Rows lie near named flat spaces through zero. A row that begins with a name and a colon came from that space; any other row is followed by the name of its block's space that it lies nearest.
j922j879: [ 12  11   9   7   0 -26   1  -2 -10   7 -22  -7  23  -5  54  54  28   5
  -7  23  48 -37  14  13  17 -32  26  13  -6  17  -2]
j698j39: [ -2   9 -20   2   3 -28   3  24   3  23 -50   3  12 -15 -17 -16 -39 -14
  -3 -21   4  26 -28   4 -47   9   7 -31  19 -43 -10]
j698j39: [ 24  17  11  35 -14   6 -15 -19   2 -12   9  -5  -8   7 -15   4  35   1
   8  10   9   8   7   0  16  -5  13  15 -22  30 -26]
j712j564: [  7  23  20  24  -5  36   5  -1 -34  14 -16 -11  34  -9  -7   0  12   1
  16   1  56  -2  31   4  11 -11  10 -22 -56  46  32]
j678j329: [-40 -13 -11 -24  21  19  -8  45  -6  32   9 -26   5  -5  -2 -32  -4  13
   9 -35 -11  21  -6   8  -6  35 -18 -43  -1   6  23]
j873j298: [ 15  10  29 -18 -11 -23  25 -15  10 -23 -60  21  22  -5  53   9  25  23
  13 -12   1   0  20 -14  16  -4   5 -21 -17  20  15]
j712j564: [ 41  28  13   4  -8 -28   9  17  -4 -11  26  -9  -4  17  -5   6  34  19
   5  15  -2 -13  -3  19  -5  22  16 -43 -12  17  10]
j678j329: [-68  -7 -19  10  11  23 -34  14 -11  20  -2 -20  17 -12  33  33  -2   5
 -23  -5  57 -34   0   0  28 -36   1  39  -7  26   0]
j922j879: [-28  41 -18  18   3  33  -4  29  -6  -8   4 -32  18  -2 -31 -20  10  25
  27 -43   5  -8  17 -10  -1  36 -17 -39 -38  28  22]
j873j298: [ 26 -10  11  18   0   5 -18 -14   2  12  -2   1 -11   3 -32 -16  18 -16
  15 -16 -18  41   5   5   5   6   7   9  -3  -3 -32]
j873j298: [ 23  32 -16  27 -12   3   7   2  -3 -24  59 -11 -19  16 -41   4  -6  -1
  -8  41   2 -31 -13   6 -19   8   3   1  -2   1   1]
j698j39: [ 20   9  12   9   2 -19 -23   5 -19  11 -28  22  19   3 -53   6  -7  -7
  -1 -52  10  11   4  11  -4  -2  18 -25 -14 -26   5]
j678j329: [-43 -14 -48  36   1  18 -14  -6  47  19   1 -60 -33 -22  74  -2  25 -14
   8  58  -1  23 -25 -13   0 -10 -10  84  41  25 -96]
j873j298: [ 39 -13   8 -22   0 -27  19  -6  14 -14  34  10 -27  16  -1  -3   6  -1
   0  23 -49   2  -8   7  -9  18  -2  -5  29 -25  -5]
j712j564: [ 19  30 -20  36   9   7  -1  -9 -15   7 -23 -21  30 -11 -22  36   2 -20
  28 -21  21 -24  40  -2  -4  -9   8  23 -12 -23 -17]
j873j298: [-28 -13  -2  10   1  -8 -35  -6  -7   9  -3   8   4  -2  17  40  -1  -5
 -33   5  43 -25 -10   7  23 -45  17  44   6   5 -14]
j922j879: [-35  -2  -9   1   7  -5 -36  13 -11   3   6   8   7   4 -18  24 -11   6
 -27 -30  25 -27  -9   6  15 -19   6  11  -1  -7   8]
j712j564: [ 56  39  19  36 -21 -10  11  -8  -6 -11   1 -10   2   8  -9   0  40   6
  17  30  19   7   7  10  -5   7  24 -25 -32  36 -10]
j712j564: [-40 -25 -26  -2   8  20  -9  17  31  18  25 -39 -34  -7  34 -36  12   3
   5  22 -29  36 -28  -4  -4  23 -21  19  29  20 -41]
j678j329: [-34  11  -2   5  14  12 -21  25 -13  22 -20 -29  30  -9  29  20  32  20
  11 -34  37 -14  22   6  27  -1   4 -11 -27  36  10]
j873j298: [ -2  20   2 -18 -13 -25  34   3  16 -35   2  -2   0   3  71  23  16  30
 -12  47   8 -45  -6  -7   3  -4  -1  -8   5  26  19]
j698j39: [-52 -32  22 -47   8  24  14 -12   1  -3 -51  22  27 -17  67  -2  -7  18
   1 -29   5  -1  27 -25  36 -18 -23   5 -13  23  42]
j678j329: [ 19  21  16  28 -12 -17  -5  -8   6   6 -57 -10  19 -10  41  14  47   8
  17   1  32  19  10   1  14 -12  25  -3 -24  38 -30]
j712j564: [ -1 -17   2 -39  19   0  17   1  -5  -5  13   6   9   4   7  16  -8   4
  10 -25 -32 -27  29  -2  11  10 -17  -2  13 -30  32]
j712j564: [ 44 -46  27 -36  17 -15   9 -20 -10  10  50   8 -15  17  26  36  27 -13
  -1  27 -30 -19  28  22  31 -11   6  30  26 -18   5]
j698j39: [-18  12  -9   7  -7  12   2  -5  16 -25  18 -14 -10   3  24   4  19  17
   2  17  -4 -19   1 -13  15   3 -11  18  -4  29  -7]
j712j564: [ 19  -9  22 -28   4 -15   8  -1 -19  -8  22  25   5  14 -10  19  -5   5
 -13  -5  -4 -28  12  11  11  -5   5 -16  -2 -14  41]
j698j39: [ 28 -48  30 -10   0  40  10 -41 -37  20  46  33 -12   5 -37  -8 -41 -45
 -19  48  12  10  11  10   4 -36   1  35  -2 -14  29]
j873j298: [-26   2 -36  29  -4  28 -13 -10  33 -16  27 -25 -34  -2 -16 -24   0  -7
   9  10 -34  16 -15 -21  -5  15 -22  46  19   2 -52]
j678j329: [ 12  39  -1  10 -29 -27  35  -7   5 -30 -47  25  13  -9  16   1 -34   5
 -17  37  33 -16 -24 -13 -37 -17  12 -23  -7  -2  15]
j678j329: [-19  31  -5  -1 -17 -10  23 -20  11 -47 -57  30  25 -10  22  20 -27  14
  -7 -12  16 -38   8 -33  -2 -22  -6   8 -10  -7  20]
j922j879: [  0  -5  -1  -7   9  21   0  -4 -16  -8  45   2  -2  10 -31  10 -11  -4
  -1  -5  -8 -29  19   1  10   1 -11  10  -4 -11  26]
j922j879: [ 29  19   8  12  -8 -22   0  23   7  13 -21 -10  -4   2 -18 -37  21   8
  17 -10 -11  49 -21  12 -25  35  12 -58  -9  10 -16]
j712j564: [-40 -22 -35  -2  17  43   2   8  22  16  28 -44 -22 -11  19 -29   0  -7
  23   8 -37  21   2 -13  -2  26 -34  32  24   4 -29]
j922j879: [-37  -4 -22   0   4   8   8  -8  17  -4 -13 -23   4 -15  73  30   8   4
   0  28  16 -30   9 -15  15 -22 -10  50  15  15 -19]
j678j329: [ 21 -24  18 -18   0  46  31 -43   8 -32  60   1 -25  12   6 -13  19  -1
  26  29 -55  -6  42 -19  32  13 -31  36  -4  17  13]
j698j39: [ 65   8  37  -6 -17 -26  29  -4 -16   5 -17  29   3   6 -23 -26  -8  -7
   0  23   3  33 -11  16 -30   9  21 -59 -14  -4  24]
j678j329: [-47   8 -25   4   3  -3 -10  27   6  15 -30 -16  11 -15  24  -2 -16   7
 -11  -8  27  -1 -23  -3 -15  -4  -2  -7   6   4  -6]
j922j879: [-10 -14  -2  -4  -2   1 -10   0   1   5  -8  22  -9  -1 -37 -27 -36 -13
 -14 -15 -11  27 -24  -3 -18   0  -4  -6  10 -25  -1]
j698j39: [ 21 -31  13  -1  -4 -31 -14 -25  12   8  -6  18 -19   3  27  21  12 -17
 -20  28  -3  13 -15   9  11 -31  20  42  30 -13 -41]
j698j39: [ 15  -3  15   1  10 -28 -26   5   6  13 -27 -10  11   3  25  25  58  13
  17 -40  -5  11  19  12  32   4  18  -3  -4  11 -28]
j873j298: [-30  27 -41  17  -4  33  10  -3  16 -35  13  -5  -9  -3 -53 -27 -43  -2
  12 -20 -31 -11  -2 -32 -26  23 -33  11   2 -25   0]
j922j879: [  3   5   2  -5   8   0   1  12 -10  14 -25   1  19  -6 -19  -9  -7  -1
  14 -37  -1  13  11   2  -8  13  -1 -29 -10 -14  14]
j873j298: [ 20  -1   8  25  -4  -3 -10  11 -21  43  -6 -11   4  -7  -7  -8  -1 -20
 -10  34  48  29 -21  26 -20 -15  28 -15  -9  14 -12]
j698j39: [-24 -18 -32   8  -2 -11  11  -2  32  26 -46 -17 -13 -28  58 -15 -24 -24
  -5  45   3  37 -38 -10 -35 -14  -2  36  45 -16 -57]
j712j564: [ 56  42   3 -14  -8 -29  37  12   7 -51  50   2 -14  29 -38  -5  15  27
  18   1 -56 -32   7   3 -20  53  -7 -58  -2 -16  31]
j678j329: [  5   4   9  -7 -16   7  33   5   3   0  -4   2  -8  -6  18 -40 -18   3
  -4  48   7  25 -24  -3 -28   9  -4 -33  -5  23  18]
j922j879: [-11 -15 -32  -3  25 -67 -32  57  16  63 -16 -46  -5  -8  56  29  26  -3
 -14   6  12  11 -43  40 -22   5  28  -7  57 -26 -60]
j678j329: [ 22 -11  24  -6 -26 -30   2 -62  14 -50 -54  87  -5   4 -29   9 -45 -18
 -29 -16 -18   4 -10 -29   0 -43   7  37  13 -49  -6]
j712j564: [  0 -22  41 -21   2  37   1  -3 -52  14  47  23  13  11 -22   2 -16  -1
 -24  18  44 -21  17  18  25 -24   4 -18 -39  31  76]
j922j879: [-13 -27 -28 -19  26   7   5  13  -6  29  28 -17  -4  -6  -4   8 -32 -24
   0   3 -18 -12   3   8 -17   4 -14  21  37 -48   0]
j922j879: [ 19   1  -1   3  -3 -25   9  13  10  25 -40  -4   0 -11   9 -26  -3  -9
   8   6  -4  47 -24   8 -33  13  11 -30  13 -11 -24]
j873j298: [  8  43   5  21 -19  14  21 -20   7 -36 -64  17  26 -11 -23 -21  -6  10
  31 -40  -2  13  24 -33  -8  11  -9 -23 -40   9  11]
j698j39: [-11  29  19  35 -39  18   4 -37  16 -37 -70  27  10 -14  12 -25   3  11
   2   5  32  29  -6 -35   7 -23   4   7 -43  52 -12]
j873j298: [ 42  32   7   3   2  16  22  15 -32  -4  30   0  15  12 -81 -22 -16  -1
  24 -23 -11  -5  23  10 -25  38  -4 -64 -33 -15  51]
[ 24   5  30  26   4 -38 -54  25 -31  53 -43  -2  29   0 -13  25  45   0
  -8 -40  62  28  -4  42  16 -19  53 -35 -29  20 -17]	j678j329
[-46 -18 -52   2  19  41  -3  14  27  11  47 -47 -32  -7  -3 -30 -15 -11
  17   6 -48  12 -10 -14 -14  32 -39  38  37 -15 -35]	j712j564
[-26   3 -35   9   4  22  18   2  11   0  29 -37 -10 -10  39  10  -9  -6
   1  52   7 -28  -2  -8  -9  -5 -16  40  19   7 -14]	j922j879
[ 23  38   1  13 -15 -37   3   2   5 -25 -33  17  11   4 -19   9  -1  11
  -2 -18   5 -10  -9  -3 -17   4  16 -29  -8 -13  -1]	j712j564
[  8  16  16  16 -25 -11 -11   0  -8 -15   6  28  -9  11 -33 -16 -15   6
 -32  21  30   7 -37   6 -13 -13  18 -24 -18  19  12]	j712j564
[ 30  52  12 -10 -19  -8  64  12   9 -41   2 -20  10   5  52 -10  35  43
  27  42  -4 -27  15  -9 -11  36  -7 -63 -30  51  41]	j873j298
[-38  -5 -14 -48  20 -14  18  36   5   4 -17  -6  18  -7  36   1 -16  23
   2 -34 -18 -20   2  -4  -7  23 -20 -37  16 -19  37]	j698j39
[-78 -45 -56 -27  32  30 -10  11  26  14  33 -29 -22 -13  25   0 -37 -14
  -4  -9 -44 -15  -7 -18   0   5 -44  66  59 -42 -23]	j922j879
[-30 -13  19   0 -11  11 -13  -8 -14   9 -27  23  12  -9  21   0 -16   0
 -30  13  53   5 -15  -1  13 -40  10   8 -18  30  17]	j678j329
[ -8  -5   4  -9  -1   1 -10  17 -13   1  47   6 -13  14 -24  -7 -13   6
 -27  15   9 -12 -23  15  -3   2   2 -18  -1   6  26]	j712j564
[ 35  32   9  -9 -10 -23  14  24 -10 -31  62   6 -14  30 -45  -6   4  25
 -10  12 -17 -31 -14  17 -16  34   4 -61 -11   2  42]	j712j564
[-31  -3 -40  -9   9  11  14  39  11  19  36 -34 -21  -6   1 -36 -34  -3
  -5  31 -16   9 -38   4 -44  31 -21 -19  31 -13   0]	j678j329
[ -2   4  -1 -34  -5 -16  36 -12  31 -47 -14  15  -6   3  36  -3   2  24
  12  -8 -53 -17  10 -27   3  20 -24  -5  16 -11  12]	j873j298
[ 18  -3  21 -11  -2 -32  -6  -7 -25   0 -15  38  19   6  -8  39 -18  -6
 -30  -4  35 -31   0  14   5 -36  25  -4  -3 -22  28]	j873j298
[-15  -1 -28 -29  26  11  23  41   4   8  71 -55 -12   7  31   4  18  19
  18  20 -33 -36  11  12  -3  44 -25 -17  21   3  20]	j698j39
[ 10  46 -22  20 -19 -39   6  19  21 -30  -7   0 -11   7 -20  -8 -10  15
 -10   9  -5  -8 -40  -3 -40  20   8 -33   9 -12 -15]	j698j39
[ 65 -12  49  18 -12 -61 -46  -8 -21  33 -51  50   6  10 -53   6  14 -21
 -22 -33  27  58 -25  36  -2 -26  58 -29  -8 -22 -28]	j678j329
[-28  20 -27   3   3  17  -3  14   2 -26  50 -16  -8  10 -22   7 -10  15
  -5  -3  -9 -44   0  -8   1  14 -19   6   0   0  17]	j698j39
[ 10  39  -6  13 -20   8  47  10  19 -15 -20 -29   1 -11  41 -36  15  19
  27  46   2  17  -8 -14 -29  30  -9 -40 -17  44   1]	j873j298
[-10 -11   4  22  -8  16 -10 -21   6  15 -37  -1   2 -16  21  -8   4 -15
   2  13  23  32  -3  -9   7 -24   6  32  -6  20 -32]	j712j564
[ 18  -5   4 -27  32   4   9  17  -6  10  26 -36  15   8  18  23  55  17
  48 -45 -42 -21  60  11  33  40 -13 -17  -5  -1  15]	j922j879
[-25  24  -8   3 -22 -10   6  -8  24 -48 -13  17  -8   3  17   0  -9  24
 -19   9   1 -23 -22 -24  -1  -7  -7   5  -1  15   2]	j698j39

Each name stands for a flat space through zero: a line, a plane or more. A row that begins with a name and a colon came from that space; any other row is followed by the name of the space it lies nearest, among the names in its block.
j167_j545: [ -9   4  -2   5  -5  -5   2   1 -21  -1 -10 -12 -11  -5  10 -10   9  -7
   5  13 -17 -19  -1  11  33   7   6   7 -10 -29 -15]
j730_j587: [ -7  18  47  24 -18  -1  28 -48 -12 -12 -13  30 -17  10 -13  -9 -31   4
 -24 -32 -11  -3  -4  30  -2  -5   4 -17  18  11 -27]
j913_j958: [  3   5   4   1   4  -1   5   1  -3  -6   8  -1  15  -2  -2  -9  -4  -9
   1   0   1 -10 -10  13  -8  -4  -3   5  -8  -7  -8]
j167_j545: [  1  -3  -2 -11  -5 -11  14  13  -2  -6 -23  12 -30  -2   2  12   5   3
   9 -14   5 -49  27  16  18  -7  -7  19  -6 -21  29]
j730_j587: [  0   3  21 -34   8  16  -5   3  -9 -19  41 -16  57  -9 -29 -22 -15 -15
   9  18  10  19 -20   7 -50  -1   2  16  -7  18 -25]
j167_j545: [ 16 -18  52 -45  13  26 -19 -20  -6  -8  28  -4  48   1  15 -41  -7 -19
  13 -13 -29  15 -14 -12 -35  32  -7  37 -24 -26 -12]
j730_j587: [ 36  15   6  25  69  34  29 -39 -18  -7  32  21  61  16  25  -1   6 -39
  26  -6  52  92   5 -50 -79  -5 -12 -45  20  10 -33]
j293_j138: [-28   0  11   4  14  -5   8  12  17 -23  25   2  30  11 -33 -12 -25   2
 -29  -8  10 -46 -13  37 -31 -33   3  -3  15  19  -2]
j565_j563: [-24  26   6  16 -12  -7  36 -22 -31 -13  -8   5 -25  -3 -18   4 -13   8
 -10   7  16  -9  19  22  16 -21  18 -29  29  19 -34]
j167_j545: [ -2  -6  28 -10   0  -6  25   9   0 -28 -32  33 -23  10 -34  15 -11  -8
   6 -30   5 -58  21  42  -6 -14 -16  33  -2 -16  37]
j293_j138: [-17 -26  27  -5  11  -2 -17  19  53 -16  14  17  26  24 -33  -6 -29   9
 -38 -35 -11 -48 -20  29 -42 -19 -11  20   6  18  40]
j293_j138: [-54  -4   2  79  25  -7 -15  -9   2  -4   2 -17  17  36   4 -32  -4 -11
 -55  13 -52 -22 -52  28  38  -9  20 -35  17 -25 -42]
j293_j138: [ 17  26   1  36  30  29  16 -32 -61 -10   0 -11  36   2  -9  -2  21 -50
  38  50  12 115 -26 -27 -16  20   7 -29   2  -7 -72]
j730_j587: [ 12   0 -49 -17  -4  -8  -9  28   8  20   7 -18 -10 -19  20  18  21  13
  18  20  26   5  19 -29  10  -2   0  -3  -6   9  19]
j730_j587: [ 16  11 -40 -31 -11 -11  -2  51  12  -4  23 -18  25 -30 -37  19   1  -1
  23  28  44  -7  -8  13 -31 -20  -9  20 -21  30  18]
j293_j138: [ 20  -6  -9 -26 -19  -2 -10   6   9  17  -7   1 -21 -14  18  10   9  14
  14  -7   2   4  18 -21   9  14  -6  13 -12   0  24]
j730_j587: [ 11   9  15 -60 -47   1 -20  -9   0  15  42 -27  19 -37   6 -28 -20  24
   1   9  -8  14 -10  -7 -11  19  11  16 -18  29 -26]
j913_j958: [-43   6  12  23  27   4  18  -8 -34 -26   4 -11  15  17 -17 -19  -2 -19
 -12  22  -9 -22  -4  26  11 -16  18 -14  20 -17 -40]
j293_j138: [-50 -10  20 -15  14  -8  39   2 -15 -32 -25  20 -45  21 -20  11  -8  14
 -13 -20  12 -91  65  32  19 -35  11   4  40  -9  25]
j565_j563: [-22  10  29  29 -21   4  22 -20 -28 -24 -49  21 -39  15 -68  27 -11  -6
  -4  11  -7  34  -2  28  15  -2   9  -8  26  24 -16]
j913_j958: [-63 -27 -19  24 -19  -8 -17  14   7   6 -58  -2 -84  29 -34  43  15  39
 -31  20 -26  -2  32 -12  72  -5  26 -22  51  27  31]
j293_j138: [-34  13  11  28  23   4  41 -23 -55 -25 -30   8 -29  17  -7   3  10 -18
   6  14   3 -13  32  15  33 -12  16 -21  30 -26 -32]
j167_j545: [  8  27 -41  61 -28 -19  19 -12   5  23 -37  18 -56  -3  -3  45   4  21
 -11   2  25  42   4  -8  32 -13   4 -53  24  39  -2]
j730_j587: [ -2  11  -9  36 -15 -21  22   6   8  -5 -38  26 -42   5 -20  27  -6   6
 -11 -18   8 -34   5  34  22 -20  -7  -6   6   1  21]
j716_j523: [  8  11 -35  26  -2 -16   0  -5   3  28   5 -10 -15  -9  60  -8  13  10
  -8  -4  -2 -17   3 -14  37   0   4 -26  -6 -22  -9]
j716_j523: [-22   7 -11   1  31   6   5  12 -13 -16  37 -23  46   2 -13 -16  -1 -14
  -2  29  18  -2 -10   5 -25 -21  12 -14  11   8 -30]
j293_j138: [ -1  21  37   5  11   3  63 -23 -43 -42 -34  40 -23   8 -36  15 -12 -24
  20 -20  29 -29  36  42 -13 -21  -8   7  15 -14  -6]
j716_j523: [ 12  -6  49 -57 -50   2  11 -16 -21  -9 -42  22 -56 -15 -20   9  -9  14
  23 -23 -19 -20  37  16  22  26  -5  50 -13  -9  24]
j565_j563: [ 48 -12 -24  57 -19 -15 -41 -16  85  62  -6  27 -18  11  68  10  -4  32
 -43 -61 -24  33 -37 -40   6  19 -24 -33 -12  13  43]
j565_j563: [-11  -3  12  -6   3  10   2   5 -26 -19 -17  -5   0   4 -36   6   7 -18
  17  25  -7  19  -3   9   3   7   4  16   0  -6  -9]
j167_j545: [ 45  14   7   8  13  13  16 -36  -5  13   7  22  11  -3  38   1   2 -11
  19 -24  23  54   8 -34 -31  12 -14 -20  -3   0 -10]
j167_j545: [ 23  -1  16  -2 -10   8  -2 -20  13   8  -3  19  -2   1   1   8  -9   6
   0 -21   4  39  -2 -17 -22  11  -9  -5   3  21   7]
j167_j545: [ -1  -4 -14  -2 -57 -17 -21   0   7  29 -38  -6 -67 -14  10  17   8  34
  -7   2 -31   2   8  -8  66  23   8   5  -6   4  17]
j716_j523: [-19   4  31  13   1   5  17 -18  -5 -21  -9  19  -3  16 -37   2 -21  -1
 -17 -11   0   0  -2  23 -15 -13   4  -9  23  20 -10]
j565_j563: [ 23 -13  -7 -53 -33  -5 -20  12  17  22  -2  -5 -26 -23  24   6   6  26
  16 -12  -4 -10  25 -23  12  21  -7  30 -20   1  36]
j716_j523: [-48  33  32  42 -35 -16  57 -62 -52 -12 -46  24 -83   9  -4   2 -21  24
 -32 -15 -13 -34  40  40  69 -17  31 -47  50   4 -49]
j167_j545: [ 20  -8  10 -29  -2  14 -25 -17  -2  20  25 -17  22 -11  44 -27   7   1
  11   1 -19  34  -6 -38  -4  32   2   7 -18 -13 -15]
j913_j958: [ -3  -5  -8  23  12   5  -2 -16  10  13  -5   9 -13  15  20  11   5  11
 -12  -9   4  30  12 -31   2  -1   4 -32  25  14   2]
j716_j523: [-32  12  46  -4  -6   4  34 -26 -27 -34  -6  16  -8  10 -45  -6 -29   0
 -14  -8   3 -22  14  40 -11 -19  12  -4  29  17 -25]
j730_j587: [-37  -4  26  10  37  15  17  -8 -23 -33   4   3  21  26 -32  -9  -6 -20
  -8  10   1  -7   4  16 -18 -17  10  -8  28  -3 -21]
j913_j958: [-15 -11 -29   1  30  12 -33  30 -10   1  27 -46  48   1  -1 -15  25 -22
  12  56 -11  34 -31 -22   0  10  11   1 -11 -12 -23]
j716_j523: [ 60 -27 -68 -21  13   2 -67  50  45  54  24 -35  34 -22  72   2  48  -5
  36  19  -5  43 -26 -73  -1  40 -24  25 -59 -31  45]
j293_j138: [ 15  -2   3 -36   0   7   4   8   3  -5  10   5   9 -10 -14  11  -3   2
  18  -2  27  12  17 -11 -33  -3  -7  13  -1  21  16]
j913_j958: [-19  12  28  11 -10  12  12 -36 -22 -10  -3   5  -5   8 -28   0 -16   4
 -12   8  -2  47  -1  -1  -6   0  17 -26  31  34 -38]
j913_j958: [ 14   6  -8  25   7 -11   2   8  23   2   8  10  18   2   5  -4  -9  -7
 -12 -18   5 -22 -25  20 -15 -12 -13  -2 -14  -6   8]
j565_j563: [ -2 -48  26 -70  57  22 -20  49   7 -36  17  -6  55  15 -17 -17  15 -36
  34  -2  -7 -57  12   5 -47   6 -21  79 -29 -52  53]
j716_j523: [-10  16  17  10 -17  -9  21 -41 -19   9  -1   5 -27  -4  41 -22 -11  16
 -18 -21 -15 -27  18   7  34   1  14 -23  11 -15 -31]
j565_j563: [ 12   1 -13  40   4  -7  -7 -14  27  23   0  11  -4  10  36  -1  -1   9
 -23 -23  -7   9 -14 -14   7   0  -5 -28   3  -1   4]
j565_j563: [ -43   28   32  -26  -37    9   43   -8  -85  -50  -39   -7  -37  -14
 -107   23   -8  -12   30   60   13   27   23   45   20   -7   28   13
   27   33  -50]
j913_j958: [-15  -3  -3  11  50  -4  28  -1 -18 -14   4   4   4  15  46 -20  13 -18
   3 -16   6 -76  33  11  13 -19  -1  -3   4 -61   1]
j716_j523: [ 45 -23 -31  -9   3   3 -45  27  40  34   3  -8  14  -7  36   9  25  -1
  18  -3  -9  35 -21 -45  -7  29 -22  20 -37 -14  42]
j913_j958: [ 15 -27 -42 -30  24  12 -36  26   7  28  12 -29   6  -5  50   6  42   2
  29  25   2  33  21 -69  10  25  -1   7 -11 -18  25]
j565_j563: [-29  21   6  31  20  -1  34 -16 -26 -23   6   3   9  11 -18  -7 -11 -11
 -14   8  16 -15   2  27  -4 -28  13 -30  27   5 -38]
j730_j587: [ 20 -15 -25  21   2  -9 -19  18  23  20 -27   6 -21   6  28  14  23  -3
   5 -10 -17  -6  -7 -13  28  15 -16  11 -21 -32  37]
[ -6  20  26 -16 -26 -14  31 -38 -26   2   2   7 -31 -17  44 -29 -17  18
 -10 -30 -10 -63  32  23  34  -2  11  -4   0 -26 -26]	j716_j523
[  9  24  15  45   0  -3  27 -26 -30 -11 -24  17  -7   4  -3  -4  -3 -26
   5  -4  -8   7 -19  29  15   2  -4  -9  -8 -27 -32]	j293_j138
[-62  36  78  13 -82 -23  55 -77 -33 -22 -32  32 -84   0 -41 -15 -67  52
 -65 -41 -29 -64  27  79  53 -23  37 -31  54  43 -54]	j730_j587
[-17 -34 -11 -10 -20  -9 -44  11  13  31 -24 -22 -45   4  48 -10  25  24
 -12   1 -62 -31   8 -23  77  34   9  20 -14 -43  26]	j730_j587
[ 32 -10 -10  26 -18 -13 -23 -10  66  39  -3  26 -17   6  42   9 -11  30
 -33 -54 -11   4 -15 -20  -4   6 -18 -16  -6  16  41]	j565_j563
[-19  11  28 -30 -53   1 -10  11 -25 -24  -5 -21   6 -21 -88  -3 -21  -2
   5  42 -20  20 -37  46   1   9  13  35 -13  33 -31]	j913_j958
[ 20  -5  14  -4 -16  -8  -4   3  27   2  -9  20  -5  -1  -4   3 -14   5
  -7 -33  -8 -23 -11  18 -11   2 -17  21 -18  -2  29]	j293_j138
[ 21   0 -37  12  11  -6  -1  23  13  11  -9   3  -6  -4  11  23  19  -4
  16   4  22   6   4 -15   0  -5 -13  -3  -9  -4  26]	j730_j587
[-10  15   6   2   5   7  24 -33 -22   0   9   4 -10   1  15  -1  -5  11
  -4  -1  21  21  31 -19  -3  -9  15 -37  32  21 -29]	j730_j587
[-11   1  14  21  19  10   2   6  -6 -25   1   2  32  15 -47   0  -7 -26
  -2  15  -1  19 -31  22 -27  -8  -2   2   4   7 -14]	j565_j563
[  8 -30  66 -48 -22  10  -9  -1  32 -22 -21  39 -11  13 -51   9 -30  10
  -6 -50 -19 -23   7  24 -39  10 -21  55  -5  16  57]	j167_j545
[ 23   6  -7   7  35  19  -6 -17  -4  11  40 -11  53   0  36 -19   8 -19
  11   8  14  57 -16 -40 -37   9  -2 -23  -3  -1 -30]	j913_j958
[ 59  -2 -35 -18 -29  -4 -33  -9  25  60  10 -11 -15 -31  84   0  22  23
  18 -13  -5  48   3 -66  19  41 -11  -4 -33  -7  16]	j730_j587
[-24  -5  22  42  57  15  26 -10 -17 -35 -14  22  19  40 -27   4   1 -35
  -5  -3   7   1   0  16 -23 -20  -2 -15  28 -16  -8]	j730_j587
[ -3   3  23   0  -9  10  -6  16   1 -29  -1   2  34   3 -89  11 -19 -21
   3  24   2  41 -46  33 -44  -4  -5  21  -5  38  -8]	j565_j563
[-20  14  -7  43   5  -5  27 -35 -34   8 -30   7 -49  11  37   4  14   4
  -8   0  -7   0  30 -10  56  -1  17 -42  28 -22 -27]	j565_j563
[ -8  21  12  51 -12  -9  31 -15 -21 -18 -44  25 -32  11 -40  20  -9 -13
  -6  -2  -2   0 -12  42  20 -12  -1 -12  10  -1 -15]	j167_j545
[ -3 -54 -44 -45  46  11 -72  99  26  -4  24 -56  67   2 -14  -7  47 -35
  35  58 -23 -18 -37 -18 -11  19 -14  73 -53 -48  51]	j730_j587
[ 39 -36  24 -57 -37  23 -49  -2   5  24 -36   0 -31  -9   3  18  23   6
  39   3 -41  78   6 -55  15  68 -12  53 -30  -7  40]	j716_j523
[-37  25 -19   1  -3 -18  39   0 -37 -12   3 -13 -27 -12   5  -4  -1  11
  -5  17  23 -63  39  27  36 -33  23 -23  23  -5 -28]	j293_j138
[ 21   9   6  27 -12  -3   3 -17  -8   8 -24  11 -15  -1  14   0   4 -11
   6  -9 -18  15 -17   6  21  17  -8   1 -17 -24  -8]	j293_j138
[ 18 -26  15  -5 -20  18 -33  -4  11  13 -42  12 -29  11 -22  30  14   3
  14   3 -28  79  -7 -37   8  40  -8  18  -3  14  30]	j716_j523
[ -5   6  -9   6  34   2   2  12   5 -11  44 -14  59   2   3 -24  -6 -18
  -6   9  16 -16 -23  11 -37 -20  -1  -7  -5  -3 -19]	j565_j563
[  6   4 -37  -7   5  -8  -1   8 -13  21   8 -22 -10 -17  54  -7  25   4
  16  14   5 -17  21 -24  34   5   6  -7 -11 -30  -5]	j167_j545
[-18  13  19  13   4  -1  27  -6 -12 -27  -5  14   2   9 -42   4 -19  -7
 -10  -3  14 -16  -1  36 -16 -24   3  -7  18  16 -13]	j730_j587
[ 23 -25 -29 -55  -7   5 -31  29   8  26  -4 -19 -19 -18  34  15  33  13
  35  13   1  13  33 -52  17  28  -6  30 -21 -13  43]	j913_j958
